Below are the code and all the weights of a small trained network. Each question names an input and a class and asks about switching units off, where a switched-off unit gives its printed mean instead of its output.

import numpy as np


def w(rows, s, z=0):
    codes = np.array(rows[::2]) - 128.0
    scale = np.full(codes.shape[1], s)
    scale[-1] = z or s
    return codes * scale


def f(y):
    return y / 2 * (1 + np.tanh(0.7978845608 * (y + 0.044715 * y**3)))


def log_softmax(a):
    a = a - a.max(-1, keepdims=True)
    return a - np.log(np.exp(a).sum(-1, keepdims=True))


def net(x, mask):
    res = np.array(x, float).reshape(1, 4) / 4 @ E
    y = f(res @ A[0][:, :-1].T + A[0][:, -1])
    res = res + np.where(mask, y, B[0][:, -1]) @ B[0][:, :-1]
    return log_softmax(res[-1] @ U[:, :-1].T + U[:, -1])


A, B = {}, {}
E = w([
[53,31,82],'x0',
[55,139,172],'x1',
[79,166,71],'x2',
[151,127,4],'x3',
],0.011)
A[0] = w([
[101,228,117,150],'N0',
[130,251,77,154],'N1',
[130,109,39,108],'N2',
[204,90,116,179],'N3',
[141,112,159,247],'N4',
[106,100,90,94],'N5',
[119,91,113,139],'N6',
[80,136,188,152],'N7',
[202,148,128,163],'N8',
[82,125,189,115],'N9',
[133,63,60,155],'N10',
[126,150,55,124],'N11',
[79,143,192,132],'N12',
[151,144,100,58],'N13',
[191,133,120,156],'N14',
[137,76,131,142],'N15',
[136,97,71,139],'N16',
[170,138,144,99],'N17',
[91,95,126,3],'N18',
[158,169,156,121],'N19',
],0.017,0.0053)
B[0] = w([
[58,160,47,206],'N0',
[93,216,33,242],'N1',
[254,104,89,238],'N2',
[162,164,240,204],'N3',
[90,40,239,191],'N4',
[187,155,154,183],'N5',
[137,123,205,174],'N6',
[11,19,128,222],'N7',
[103,218,170,202],'N8',
[43,72,153,214],'N9',
[225,67,159,248],'N10',
[210,136,76,213],'N11',
[29,90,124,221],'N12',
[114,170,30,147],'N13',
[138,191,191,185],'N14',
[90,122,192,173],'N15',
[194,74,129,208],'N16',
[135,228,186,157],'N17',
[123,223,122,157],'N18',
[49,171,197,183],'N19',
],0.0066,0.011)
U = w([
[213,67,142,176],'0',
[137,131,205,66],'1',
[118,50,165,225],'2',
[43,58,178,111],'3',
[113,141,8,119],'4',
[82,133,94,108],'5',
[108,198,136,139],'6',
[152,45,81,3],'7',
],0.014,0.0051)

Each question gives the input, the list of numbers given to net, and the class t.
The units are the neurons (one row each of A and B). Each row of codes is followed by its name. A weight is (code - 128) times the scale printed after its matrix; where a second scale follows, it is the last column's (A, B and U).
mask holds one flag per neuron, in row order. A switched-off neuron (its flag False) gives its mean, the last column of its row in B, instead of its output. The means were averaged over made-up inputs and are rounded, as every weight is.
A unit's drop is (log p(t) with every unit on - log p(t) with that unit switched off) / (log p(t) with every unit on - log p(t) with every unit switched off).
The circuit of an input: a set's keep is (log p(t) with only the set's units on - log p(t) with every unit switched off) / (log p(t) with every unit on - log p(t) with every unit switched off). Starting from the 12 units with the biggest drops (on a tie, the unit counted first), units are removed one at a time, each time the one whose removal leaves the highest keep (on an exact tie, the one counted first), for as long as the keep stays at least 0.8.
units of the circuit, in order: the units of the circuit, biggest drop first
top k neurons: the k neurons with the biggest drops, biggest first
drop of u: that unit's drop, to one decimal
input [4,-5,-4,-1], class 0: units of the circuit, in order	[N7 N12]
input [-5,-3,6,-6], class 5: units of the circuit, in order	[N3 N0]
input [-6,0,2,4], class 4: units of the circuit, in order	[N1]
input [3,-7,-6,-5], class 1: top 2 neurons	[N3 N7]
input [-8,1,-6,0], class 6: units of the circuit, in order	[N10 N8]
input [-5,-1,-7,-5], class 3: units of the circuit, in order	[N7 N12 N2]
input [-1,-5,0,-3], class 1: top 3 neurons	[N1 N0 N7]
input [-6,-5,-8,4], class 6: top 2 neurons	[N8 N10]
input [-5,-6,-4,-2], class 1: drop of N3	0.3
input [-6,2,4,1], class 4: drop of N0	0.3
input [6,-2,1,-2], class 0: drop of N11	-0.1
input [0,-5,0,-1], class 1: drop of N3	0.2
